Each row is followed by its class.
-36, 30, 3, 44, -8, 4, 5, 11, -44, 45, 56, -54, 13, 20, -18, 25, -13, -12, 2, 38, 37, -4, 20, 2, -47, -24, -20, -22, 46, 30, -32, 37 | Q931
-34, -49, 51, 36, -34, 71, 41, 28, 6, -8, 28, 4, 40, -16, 16, 3, 5, -24, 7, -28, -55, -11, 53, 12, 12, -18, -40, -7, 9, -17, 114, -23 | Q951
-10, 26, 34, 19, 25, -6, 44, -18, 9, -9, 14, -13, 20, -34, -5, 7, -6, -47, -7, -12, -14, -31, -4, -10, 29, 0, 21, 7, -16, 6, 36, 42 | Q283
-68, 13, 11, 18, -13, 16, 0, 7, 26, -3, 40, 6, -18, -52, 6, 23, -16, 4, 3, 29, 5, 27, -24, 4, 8, 4, 28, 6, 39, 47, -3, -14 | Q38
-50, 19, 20, 49, 2, 14, 38, 9, 17, 6, 11, -24, -11, -40, -7, -19, 2, -70, 10, 4, 1, -30, -51, -9, 40, -7, 19, 14, -11, 21, 54, -25 | Q256
32, -16, 8, 50, 4, 3, -6, 40, 11, -32, 8, -4, 23, -61, 5, -34, -44, -49, 14, 7, 54, -30, -34, 9, 18, -1, 26, -9, -40, -24, -3, -21 | Q261
-17, 47, 15, 2, 21, -6, 5, -5, 10, 10, 23, 0, 3, -37, -8, -8, -11, -49, -14, -6, -6, -37, -18, 6, 19, 4, 9, -11, 4, 27, 42, 14 | Q38
-45, -9, 35, 52, -27, 44, 12, 15, -12, 26, 48, -29, 1, -2, -15, 31, 6, -38, 11, 33, 8, -16, -3, -13, -29, 11, -15, -3, 16, 7, -27, 31 | Q261
-70, 17, 44, 6, -11, 12, 14, 22, 39, -24, 24, 4, -31, -30, -9, 21, 21, 3, 17, -14, -6, 36, 9, -10, 14, -13, 29, 6, -21, 9, -13, -9 | Q38
-24, 4, -8, 71, 10, 35, 40, -5, -3, -11, 19, 4, 15, -3, 17, 77, 4, 6, 7, -19, -12, -14, 3, 6, 26, -10, -23, 5, 19, 26, 57, 28 | Q38
-37, -35, 32, 51, -7, 53, 42, 52, -4, 4, 20, 8, 12, -51, -17, 22, 17, -67, 9, -4, -26, 18, 26, -28, 29, -34, -22, -1, 17, -10, 74, -19 | Q38
10, -2, -3, 29, 1, 53, -18, 17, -9, -17, 40, 10, 34, -36, -18, -25, -41, -58, 24, -19, 33, -34, -28, 4, -8, 15, -9, -24, -7, -38, 26, -9 | Q256
34, -28, 2, 68, -9, 49, -11, 49, 16, -21, 5, 30, 37, -39, 8, -31, -30, -84, 13, -17, 67, -34, -35, 30, 8, -25, -4, -32, -45, -35, 27, -15 | Q642
-36, 15, 44, 30, 6, 49, 9, 24, -31, 10, 38, -25, 21, 48, -12, 33, -16, -5, 3, 3, 35, -12, -6, 14, -28, -45, -28, -4, -37, -22, -30, 55 | Q448
-15, 35, 21, -20, 24, -17, 10, 22, -23, -22, 7, 11, -1, -60, -9, -8, 14, -61, 17, -5, 10, -24, -27, -5, 9, 13, -23, -21, 11, -8, 64, 8 | Q337
-45, -10, 11, 38, -26, 19, 46, -14, -41, 67, 46, -26, 6, 31, -37, 34, -12, -9, 14, 50, 11, 1, 22, -13, -51, -15, 1, -5, 59, 39, -32, 28 | Q642
1, 17, -10, 6, 16, 10, -3, 10, -10, 7, 13, 20, 18, -62, -13, -31, -4, -63, 0, -30, -31, -35, -5, -16, 16, 41, 9, -6, 10, -31, 55, -15 | Q337
11, 12, 29, 16, 35, 16, 17, -5, 16, -16, 18, -40, 48, -58, -16, 6, -6, -86, -8, 29, -19, -26, -17, -2, 16, 33, 5, -7, -6, 11, 23, 11 | Q38
-36, 9, 32, 38, -6, 66, 52, 52, 7, -8, -2, 34, 11, -40, -14, 14, 7, -46, 39, -14, -17, -22, -3, -4, -17, -31, -18, 0, -4, -26, 99, -24 | Q204
-18, 31, 40, 34, 23, -9, -9, 18, -13, -26, 6, 7, -2, -62, 11, 19, 5, -56, 13, -11, -42, -22, -9, -15, -10, -4, 15, 12, 9, -7, 53, 29 | Q642
-7, -57, 29, -16, -11, -13, 30, -1, 10, 36, 22, -12, 21, -15, -10, -17, -21, 21, 10, 9, -2, 28, 49, -3, 2, -9, 46, -30, 7, -1, -39, 21 | Q448
15, -47, -18, 19, -21, -8, 27, 22, 14, 18, 27, 19, 19, 4, -36, -2, -23, 25, 21, -4, 0, 0, 16, 9, -2, 11, 36, -49, -8, 1, -28, 22 | Q256
-30, 0, 45, 12, -11, 52, 38, 46, 3, -4, 0, -2, 12, -44, -14, 2, 5, -43, 24, -11, -31, 16, 28, -17, 7, -75, 1, 12, -18, -32, 81, -17 | Q38
56, -44, -30, 57, 13, 30, -22, 40, 1, -17, 3, 30, 37, -23, 10, -1, -48, -21, -1, 5, 38, -10, -45, 11, 24, -12, 4, -11, -24, -39, -3, 26 | Q866
6, 45, -22, 29, 13, 67, 20, -2, 0, -2, 17, 8, 24, 1, 4, 72, 1, 12, -27, -30, -21, -41, -3, -12, 26, 4, -28, -6, -14, 16, 43, 55 | Q866
22, -25, 16, 16, 9, -10, 2, 18, 13, -32, 1, 18, 11, -36, -7, -42, -15, -63, -3, -8, 40, -44, -66, 20, 29, 9, 12, -4, -53, -38, 11, -16 | Q951
-4, -2, 7, -3, -12, 3, 79, -5, 20, 23, 4, 16, 34, 20, -40, -12, -28, -1, -4, 3, 9, 8, 20, -5, -10, -8, 39, -16, -34, -12, -27, 21 | Q642
-20, 14, 15, 25, 0, 13, 22, -28, -14, 23, 46, -62, 28, 26, -46, -7, -1, -57, 0, 13, 17, -19, 21, 0, -72, -29, -7, -11, 13, -29, -65, 39 | Q931
-20, 9, 23, 34, -20, 10, -9, 4, -28, 40, 49, -36, 2, 58, -28, 29, 11, -9, 0, 15, 30, -11, 26, 5, -52, -32, -2, -4, 5, -6, -37, 38 | Q931
-30, 32, 3, 1, -8, 21, 20, 1, 21, 17, 14, -9, 14, -2, -18, 33, 47, -19, -27, -15, -14, -10, 17, -18, 8, -6, 8, 16, -15, -9, 53, -12 | Q642
3, 4, -3, 3, 0, 51, 69, -16, 15, 8, -4, -1, 26, 8, -12, 61, -7, 39, 25, 16, 25, 29, 29, -51, 20, 42, 11, -1, -11, 24, 40, 12 | Q448
-19, -32, 48, 27, -1, 16, 26, 60, -14, -11, 32, 29, 13, -26, -21, 13, 0, -26, 16, -26, -24, -1, 30, -13, 30, -21, 1, -17, -3, -12, 80, -4 | Q256
-33, -10, 38, 24, -3, 51, 62, 35, -4, -8, 15, 17, 21, -20, -6, 27, 9, -5, 33, -12, -92, -5, 19, -3, 9, -13, -2, -2, -6, -5, 97, 16 | Q931
-63, 10, 20, 0, -20, 12, 0, 12, 11, 13, 35, -34, -31, -62, 7, -19, -30, 12, 7, 13, -10, 5, 6, -16, -6, -10, 41, 15, 29, 30, 0, -41 | Q931
-17, -14, 28, -2, -21, 25, 55, 36, 4, 6, 1, 31, 19, -37, -8, 40, 14, -3, 9, -2, -19, -4, 5, -5, -2, -31, 12, 0, -15, -27, 53, 34 | Q283
-7, -19, 28, 4, -5, 72, 55, 42, -6, 19, 13, -5, 57, -47, -10, 10, 11, -45, 16, 4, -54, -16, 6, 7, 17, -29, -3, -21, -16, -26, 77, 11 | Q931
0, 10, -20, 54, 14, 83, 12, 11, 9, -10, 12, 24, 23, -19, -5, 84, 19, -3, 11, -10, -12, -15, -2, -8, 17, 21, -10, 10, 7, 20, 37, -14 | Q38
-65, 22, 20, -29, -20, 11, -16, -1, 22, 6, 59, 1, -49, -12, -12, 18, 5, 25, 2, -12, 31, -21, -38, -1, -15, 2, 31, 9, -6, 15, 4, -7 | Q868
-29, 28, 52, 16, 16, 26, -15, 5, 4, -9, 37, -17, 0, -44, -12, -21, 16, -102, -1, -11, -38, -42, -16, -9, 13, 12, -16, -13, -3, 13, 66, 13 | Q642
0, -25, -3, 20, -29, 9, -43, 40, 27, 4, 12, 14, -24, -14, 14, -42, -38, -20, -10, -27, 87, -37, -24, 12, -18, -10, -2, -15, -36, -34, -6, -31 | Q642
8, 14, -6, 45, 13, 36, 8, 21, -7, -33, 9, 0, 2, -7, 0, 69, -19, 25, -9, 0, 7, -9, 6, -22, 17, 24, -21, 12, -6, 24, 39, -2 | Q204
37, 17, 28, 32, 16, 0, -6, -6, -20, -25, 21, -36, 16, -40, -32, -23, 2, -90, -8, 16, -19, -48, -12, -4, 16, 0, 15, 6, -14, 23, 21, -22 | Q866
-61, -7, -8, -29, -15, 27, 30, -21, 36, 28, 19, 7, -14, -37, -2, 4, -12, 34, -2, 23, 21, 15, -15, -12, 7, 16, 36, 26, 43, 29, -16, -45 | Q283
-81, 36, 25, 14, -17, 20, -9, 41, 4, 11, 26, -19, -17, -83, 13, 0, 2, -23, 18, 21, -5, -5, -28, 4, -6, -9, 26, 15, 26, 17, 44, -36 | Q337
4, -14, -30, 0, -7, 6, 11, -3, 17, 33, 24, 8, 24, 1, -22, -5, 31, 6, 22, -35, -15, 20, 38, -3, -7, 4, 30, -36, 3, -29, -28, 14 | Q868
-6, -57, -34, -17, -21, 26, 16, 1, 19, 23, 30, 44, 26, 24, -26, 2, -28, 68, 11, -5, 15, 18, -10, 22, -14, -5, 29, -22, -4, -43, -62, 23 | Q951
6, -62, 1, 13, -24, 14, 19, -29, 30, 27, 53, 5, 29, 18, -34, -11, -14, 1, -10, -16, 4, -14, 49, 6, -8, 1, 19, -28, 23, -3, 1, 10 | Q951
21, -51, -27, 6, -28, 3, 8, -41, 15, 46, 29, 20, 32, 29, -11, -10, 3, 23, -2, -20, -23, -5, 41, 8, 3, 14, 33, -11, 20, -32, -5, 17 | Q261
6, 8, -23, 40, 6, 59, 12, 12, 34, -14, 2, 36, 43, -27, 2, -37, -36, -55, -1, -24, 31, -8, -13, 27, 5, -6, -5, -28, -9, -19, -6, -6 | Q337
-34, -18, 37, 44, -9, 26, -17, 12, -12, 28, 39, -5, -13, 15, -13, 14, 0, -18, 12, 29, -4, -16, 6, 7, -40, 6, 2, 2, 35, 39, -14, -7 | Q448
-76, 32, 27, 10, -10, 19, 23, -9, 57, -25, 23, -9, -28, -32, -7, 14, 16, -10, -7, 0, -3, 12, -7, 5, 10, -19, 25, 25, 6, 44, 14, -49 | Q38
15, 5, 2, 18, 7, -2, 0, 43, 9, -38, -1, 33, 6, -52, -8, -37, -31, -36, 30, -26, 34, -9, -24, -1, 5, 4, 20, -24, -47, -38, 11, -14 | Q642
7, -23, -18, 45, 25, 71, 39, 9, -11, 6, 30, -6, 42, 16, -5, 70, -19, 14, -9, 3, -5, -7, 19, -20, 11, 26, -38, 0, 26, 27, 38, 11 | Q868
23, -28, 8, 5, -17, 13, 41, 23, 20, -17, -2, 30, 20, -29, -10, -51, -58, -35, 3, -22, 78, -33, -7, 10, -19, -18, 1, -33, -40, -37, 19, -19 | Q448
28, -50, -2, -6, -27, -30, -21, -19, -20, 29, 33, 31, 19, 26, -12, 0, -15, 43, 5, 3, -3, 16, 35, 10, -9, 0, 49, -4, 22, -23, -8, 21 | Q951
16, -42, -1, -9, -33, -36, -9, -2, -13, 35, 44, -8, 33, 8, -21, -27, -41, 32, 15, 13, -5, 11, 34, 18, -16, 1, 61, -16, 1, -33, 5, 25 | Q337
7, -22, 0, 35, -15, 41, 0, 11, 35, -8, 12, 32, 10, -26, -3, -42, -38, -53, 10, -26, 33, -36, -45, 27, 7, 8, 19, -11, -47, -37, -8, -19 | Q38
22, 3, 1, 1, 23, 33, 21, 13, 23, -35, -9, -13, 34, -15, -12, -20, -38, -26, 4, 9, 57, -28, -39, 19, -14, -31, -10, -9, -47, -21, 10, -10 | Q448
-60, 11, 6, 6, -17, 50, -10, 44, 25, 27, 27, -39, -12, -44, 6, 24, -2, 26, -15, 36, -11, 6, -18, -11, 15, -12, 13, 12, 2, 29, -19, -12 | Q261
-17, -35, 32, 25, 1, 94, -7, 59, 14, -1, 17, 62, 21, -47, 25, 33, 4, -23, -5, -65, -48, -15, 38, 3, 36, -10, -27, -13, -2, -28, 79, -10 | Q38
-20, -12, 6, 10, -23, -25, 66, -22, 21, 37, 22, -14, 24, 8, -17, -19, -28, 31, 26, 11, -2, 13, 48, 3, -11, -15, 44, -25, 23, 23, 18, 21 | Q951
-6, 8, 27, -20, 17, -9, 18, -27, 13, -12, 10, -3, 9, -17, -14, -20, 9, -39, 16, -5, 8, -12, -8, -16, 9, -14, 14, 21, 0, -39, 56, 0 | Q261
14, -60, -17, -21, -19, 6, 16, -20, 15, 34, 35, 35, 34, 39, -28, 28, 3, 63, 10, 25, -41, 17, 41, 7, -22, 28, 20, -14, 48, -1, 5, 22 | Q261
-24, 31, 31, 0, -13, 73, 6, 54, -11, 4, 5, 19, 12, -34, 6, 14, 49, -22, 44, -29, -49, -16, 23, 4, 14, -34, -31, -20, -13, -14, 97, -11 | Q261
-23, 8, 7, 38, 12, 43, -28, 15, -4, 28, 29, 17, -6, 46, -26, 47, 8, -10, 17, 29, -8, -8, -26, 1, -42, 18, -12, 17, 17, 2, -13, 24 | Q38
14, -11, -7, 56, 32, 52, 26, -9, 3, -11, 8, 5, 17, 31, -29, 70, 3, 0, -3, 11, -13, -19, 12, -38, 1, 12, -21, 37, 23, 22, 62, -1 | Q951
-57, 24, 43, 6, -14, 34, -9, 1, -16, 53, 55, -67, 12, 12, -1, 23, 9, -19, 9, 7, 49, -14, 29, -5, -46, -32, -27, -24, 16, -6, 0, 53 | Q448
-20, 35, 16, -5, 18, 14, 3, 1, -7, -7, 25, -3, 13, -52, -8, -26, 4, -81, -7, -32, 3, -63, -55, 3, 22, 11, -6, -7, -35, -36, 54, 4 | Q642
-20, -9, 21, 26, -16, -21, -23, 23, -18, 40, 41, -26, 7, 24, -26, 2, -21, 0, 11, 60, 12, 16, 35, -14, -53, 37, 14, 1, 57, 29, -8, -22 | Q256
2, -29, -16, 8, -17, -34, 31, 4, 35, 31, 6, 7, 31, 29, -22, 0, 6, 17, -13, 12, 13, 31, 31, 10, -6, -3, 35, -28, 8, -3, -36, 17 | Q256
-6, -33, -6, -5, -24, -32, 20, -7, 16, 24, 31, 2, 19, 29, -14, -36, -26, 52, 5, -13, -24, 14, 58, 5, -7, 13, 31, -12, 8, -23, -6, -1 | Q261
-14, 15, 47, 8, 8, -17, -23, 34, -27, -15, 53, -28, 9, -63, -15, -30, -19, -60, -11, -9, 18, -51, -5, 2, 11, -4, 11, 9, -15, -16, 53, -30 | Q283
13, -8, -24, 60, 11, 17, 6, 22, -16, -3, -2, 30, 6, 6, 11, 51, -4, 31, 5, -17, -30, -12, 34, -18, 2, 28, -17, 19, 29, 15, 48, -6 | Q283
-53, 3, 25, 16, -1, 63, -13, 48, 20, -10, 47, -13, 22, -55, 11, 2, -10, -3, -5, -13, 9, 25, 19, 3, 35, -24, -1, -21, -5, 10, 26, -22 | Q448
-75, 25, 22, -7, -8, 21, -2, 0, 36, 23, 46, 3, -16, -39, 18, 3, -7, 4, -13, -28, 7, -5, 2, -9, 25, -19, 12, 3, 19, 7, 55, 26 | Q283
-30, 27, 26, 36, -22, 31, -14, 25, -20, 21, 50, 4, -6, 24, -31, 42, 2, -2, 34, 22, 33, -11, 14, 9, -66, -24, -8, -15, 25, 11, 17, 20 | Q204
